Below are the code and all the weights of a small trained network. Each question names an input and a class and asks about switching units off, where a switched-off unit gives its printed mean instead of its output.

import numpy as np


def w(rows, s, z=0):
    codes = np.array(rows[::2]) - 128.0
    scale = np.full(codes.shape[1], s)
    scale[-1] = z or s
    return codes * scale


def f(y):
    return y / 2 * (1 + np.tanh(0.7978845608 * (y + 0.044715 * y**3)))


def log_softmax(a):
    a = a - a.max(-1, keepdims=True)
    return a - np.log(np.exp(a).sum(-1, keepdims=True))


def net(x, mask):
    res = np.array(x, float).reshape(1, 6) / 4 @ E
    y = f(res @ A[0][:, :-1].T + A[0][:, -1])
    res = res + np.where(mask, y, B[0][:, -1]) @ B[0][:, :-1]
    return log_softmax(res[-1] @ U[:, :-1].T + U[:, -1])


A, B = {}, {}
E = w([
[36,185,108,99,226],'x0',
[230,175,167,5,185],'x1',
[153,1,102,144,179],'x2',
[91,95,101,112,80],'x3',
[162,140,199,154,119],'x4',
[104,140,180,227,148],'x5',
],0.0089)
A[0] = w([
[158,46,117,146,131,48],'neuron 1',
[149,152,105,158,57,159],'neuron 2',
[149,106,34,112,173,94],'neuron 3',
[72,65,81,149,117,194],'neuron 4',
[148,139,171,131,246,188],'neuron 5',
[170,160,74,119,81,153],'neuron 6',
[174,207,78,88,168,200],'neuron 7',
[159,45,78,139,89,204],'neuron 8',
[129,56,140,169,147,4],'neuron 9',
[114,96,54,112,183,143],'neuron 10',
[84,151,122,103,65,186],'neuron 11',
],0.011,0.0032)
B[0] = w([
[193,106,98,109,132,203],'neuron 1',
[144,80,201,162,63,178],'neuron 2',
[55,68,90,158,141,199],'neuron 3',
[86,135,222,79,70,254],'neuron 4',
[118,77,179,79,151,254],'neuron 5',
[159,99,158,37,92,170],'neuron 6',
[66,132,184,75,51,250],'neuron 7',
[197,78,86,91,50,254],'neuron 8',
[196,136,193,88,108,189],'neuron 9',
[3,71,54,74,47,215],'neuron 10',
[66,142,141,186,104,182],'neuron 11',
],0.0073,0.0079)
U = w([
[134,172,153,101,157,1],'0',
[234,85,149,80,191,51],'1',
[133,143,130,229,125,192],'2',
[57,191,126,75,168,251],'3',
[157,163,217,18,60,255],'4',
[136,56,23,100,153,73],'5',
[186,167,1,147,214,1],'6',
],0.0094,0.0046)

Each question gives the input, the list of numbers given to net, and the class t.
The units are the neurons (one row each of A and B). Each row of codes is followed by its name. A weight is (code - 128) times the scale printed after its matrix; where a second scale follows, it is the last column's (A, B and U).
mask holds one flag per neuron, in row order. A switched-off neuron (its flag False) gives its mean, the last column of its row in B, instead of its output. The means were averaged over made-up inputs and are rounded, as every weight is.
A unit's drop is (log p(t) with every unit on - log p(t) with that unit switched off) / (log p(t) with every unit on - log p(t) with every unit switched off).
The circuit of an input: a set's keep is (log p(t) with only the set's units on - log p(t) with every unit switched off) / (log p(t) with every unit on - log p(t) with every unit switched off). Starting from all 11 units, units are removed one at a time, each time the one whose removal leaves the highest keep (on an exact tie, the one counted first), for as long as the keep stays at least 0.8.
circuit, biggest first: the units of the circuit, biggest drop first
most important unit: the unit with the biggest drop
k most important neurons: the k neurons with the biggest drops, biggest first
drop of u: that unit's drop, to one decimal
input [6,-3,-1,-6,7,3], class 2: 2 most important neurons : [neuron 4; neuron 7]
input [-2,-6,2,-1,-4,6], class 4: most important unit : neuron 4
input [6,7,8,-6,-4,-6], class 3: 3 most important neurons : [neuron 7; neuron 8; neuron 1]
input [2,5,6,4,-1,6], class 5: 3 most important neurons : [neuron 4; neuron 7; neuron 10]
input [-2,2,0,0,4,2], class 1: circuit, biggest first : [neuron 4; neuron 7]
input [0,3,4,-1,-3,-5], class 5: circuit, biggest first : [neuron 3; neuron 4]
input [6,-3,-1,7,8,7], class 2: 2 most important neurons : [neuron 7; neuron 10]
input [-6,-6,-4,-4,2,5], class 2: circuit, biggest first : [neuron 7; neuron 5]
input [1,-8,4,1,-7,5], class 4: 2 most important neurons : [neuron 4; neuron 9]
input [4,-6,-2,-5,7,-5], class 3: circuit, biggest first : [neuron 8; neuron 9]
input [-7,-3,6,-6,0,4], class 1: 3 most important neurons : [neuron 7; neuron 1; neuron 10]
input [3,-6,-8,6,3,-3], class 3: 2 most important neurons : [neuron 8; neuron 11]
input [-6,5,8,-2,-5,-4], class 5: 2 most important neurons : [neuron 3; neuron 10]
input [-8,6,7,3,-5,-1], class 5: most important neuron : [neuron 3]
input [-5,-6,6,1,8,7], class 4: 2 most important neurons : [neuron 9; neuron 4]
input [3,6,7,-3,-3,0], class 5: drop of neuron 7 : -0.1
input [4,-1,8,2,8,-6], class 5: drop of neuron 10 : 0.2
input [0,5,4,4,7,4], class 1: drop of neuron 4 : 0.2
